Below is a small trained network, with its code and all its weights. Each question gives an input and a class and asks what happens when units are switched off, that is, made to give their printed mean instead of their output.

import numpy as np


def w(rows, s, z=0):
    codes = np.array(rows[::2]) - 128.0
    scale = np.full(codes.shape[1], s)
    scale[-1] = z or s
    return codes * scale


def f(y):
    return y / 2 * (1 + np.tanh(0.7978845608 * (y + 0.044715 * y**3)))


def log_softmax(a):
    a = a - a.max(-1, keepdims=True)
    return a - np.log(np.exp(a).sum(-1, keepdims=True))


def net(x, mask):
    res = np.array(x, float).reshape(1, 7) / 4 @ E
    y = f(res @ A[0][:, :-1].T + A[0][:, -1])
    res = res + np.where(mask, y, B[0][:, -1]) @ B[0][:, :-1]
    return log_softmax(res[-1] @ U[:, :-1].T + U[:, -1])


A, B = {}, {}
E = w([
[91,191,156,138,157,47,76,174,35,87,67,228],'x0',
[150,201,139,147,236,55,212,163,128,230,171,109],'x1',
[3,230,43,191,53,142,133,77,184,114,106,88],'x2',
[110,82,87,137,9,117,186,113,64,149,154,99],'x3',
[105,89,213,152,144,86,190,159,159,176,111,200],'x4',
[31,138,120,198,143,97,27,164,156,87,168,188],'x5',
[210,141,112,159,133,137,62,32,113,170,210,125],'x6',
],0.0076)
A[0] = w([
[167,68,204,108,99,197,43,93,130,133,130,156,151],'neuron 0',
[2,184,126,128,142,134,106,160,168,71,56,136,251],'neuron 1',
[73,119,125,150,107,190,214,173,201,161,122,69,185],'neuron 2',
[193,98,155,86,139,106,144,155,143,246,170,140,77],'neuron 3',
[196,32,223,88,187,110,172,132,149,121,93,193,229],'neuron 4',
[189,66,191,74,150,63,161,199,132,126,127,175,157],'neuron 5',
[123,200,95,136,96,71,117,102,76,167,158,118,136],'neuron 6',
[236,138,70,44,177,142,99,133,124,105,127,119,142],'neuron 7',
[54,136,63,157,34,79,91,169,100,85,70,140,234],'neuron 8',
[151,87,126,137,134,214,45,137,148,35,136,155,230],'neuron 9',
[104,102,128,115,60,161,174,126,174,93,125,64,148],'neuron 10',
],0.0083,0.0028)
B[0] = w([
[56,103,117,49,131,9,74,137,159,58,71,134,189],'neuron 0',
[130,234,118,161,150,30,128,86,107,104,152,254,230],'neuron 1',
[110,41,88,22,94,172,61,83,179,165,136,50,206],'neuron 2',
[156,150,195,120,110,129,176,101,62,57,86,117,204],'neuron 3',
[170,89,117,59,131,117,136,125,88,183,37,188,254],'neuron 4',
[142,114,219,6,171,121,111,186,56,155,80,108,230],'neuron 5',
[104,99,68,110,97,118,142,82,174,111,149,116,167],'neuron 6',
[198,143,191,154,108,146,113,70,61,195,185,30,195],'neuron 7',
[61,217,130,131,72,136,134,34,77,74,138,175,222],'neuron 8',
[74,142,124,19,130,131,58,138,222,129,102,177,202],'neuron 9',
[177,93,97,83,159,178,179,63,71,120,160,82,184],'neuron 10',
],0.008,0.013)
U = w([
[177,168,118,162,78,182,168,70,59,134,184,97,86],'0',
[182,137,123,164,147,96,152,82,181,154,143,175,107],'1',
[163,134,203,98,177,88,149,170,59,133,77,187,167],'2',
[53,160,79,120,68,92,125,119,150,42,102,187,176],'3',
[144,29,117,80,82,182,131,114,153,130,124,61,138],'4',
[163,86,128,233,69,202,155,246,142,134,92,167,2],'5',
[97,176,131,154,205,67,97,163,189,154,182,132,140],'6',
],0.011,0.0083)

Each question gives the input, the list of numbers given to net, and the class t.
The units are the neurons (one row each of A and B). Each row of codes is followed by its name. A weight is (code - 128) times the scale printed after its matrix; where a second scale follows, it is the last column's (A, B and U).
mask holds one flag per neuron, in row order. A switched-off neuron (its flag False) gives its mean, the last column of its row in B, instead of its output. The means were averaged over made-up inputs and are rounded, as every weight is.
A unit's drop is (log p(t) with every unit on - log p(t) with that unit switched off) / (log p(t) with every unit on - log p(t) with every unit switched off).
The circuit of an input: a set's keep is (log p(t) with only the set's units on - log p(t) with every unit switched off) / (log p(t) with every unit on - log p(t) with every unit switched off). Starting from all 11 units, units are removed one at a time, each time the one whose removal leaves the highest keep (on an exact tie, the one counted first), for as long as the keep stays at least 0.8.
circuit, biggest first: the units of the circuit, biggest drop first
most important unit: the unit with the biggest drop
k most important neurons: the k neurons with the biggest drops, biggest first
drop of u: that unit's drop, to one decimal
input [-8,-4,-5,-3,8,0,-8], class 4: most important unit	neuron 2
input [1,7,6,8,7,-6,6], class 4: circuit, biggest first	[neuron 1; neuron 2]
input [-8,4,2,-4,7,8,-8], class 6: circuit, biggest first	[neuron 8; neuron 3]
input [6,6,3,5,-6,-6,-2], class 0: 4 most important neurons	[neuron 0; neuron 9; neuron 1; neuron 4]
input [-3,4,5,-5,-5,-1,2], class 0: 2 most important neurons	[neuron 9; neuron 0]
input [6,6,1,8,-2,5,7], class 3: 2 most important neurons	[neuron 7; neuron 6]
input [-2,1,4,-8,5,0,-2], class 6: circuit, biggest first	[neuron 8; neuron 3; neuron 5]
input [-2,6,-6,4,-6,0,2], class 0: 3 most important neurons	[neuron 7; neuron 0; neuron 9]
input [-2,1,6,7,3,-5,-7], class 4: 2 most important neurons	[neuron 2; neuron 10]
input [-3,2,-3,6,-1,2,3], class 0: 4 most important neurons	[neuron 2; neuron 9; neuron 5; neuron 4]
input [-3,5,1,0,1,5,-8], class 3: 2 most important neurons	[neuron 7; neuron 1]
input [-2,8,-3,2,-2,8,6], class 1: 4 most important neurons	[neuron 8; neuron 5; neuron 7; neuron 10]
input [8,5,8,-5,3,-4,7], class 3: 2 most important neurons	[neuron 6; neuron 7]
input [-7,7,3,0,6,-7,0], class 4: circuit, biggest first	[neuron 2]
input [-5,5,2,2,-6,6,2], class 4: 2 most important neurons	[neuron 1; neuron 8]
input [0,6,5,1,8,2,1], class 6: 2 most important neurons	[neuron 8; neuron 4]
input [-3,-2,6,-8,-4,-3,6], class 4: 3 most important neurons	[neuron 1; neuron 8; neuron 9]
input [8,5,8,0,5,-7,4], class 3: 2 most important neurons	[neuron 7; neuron 6]
input [-2,4,2,-5,-7,-4,3], class 0: drop of neuron 7	0.1
input [-7,-4,-7,0,3,-4,8], class 2: drop of neuron 10	0.0
input [6,-6,-6,6,-7,-8,7], class 4: drop of neuron 0	0.3
input [2,1,-4,6,-5,-7,2], class 0: circuit, biggest first	[neuron 7]
input [1,0,0,6,-5,-3,1], class 0: drop of neuron 2	0.2
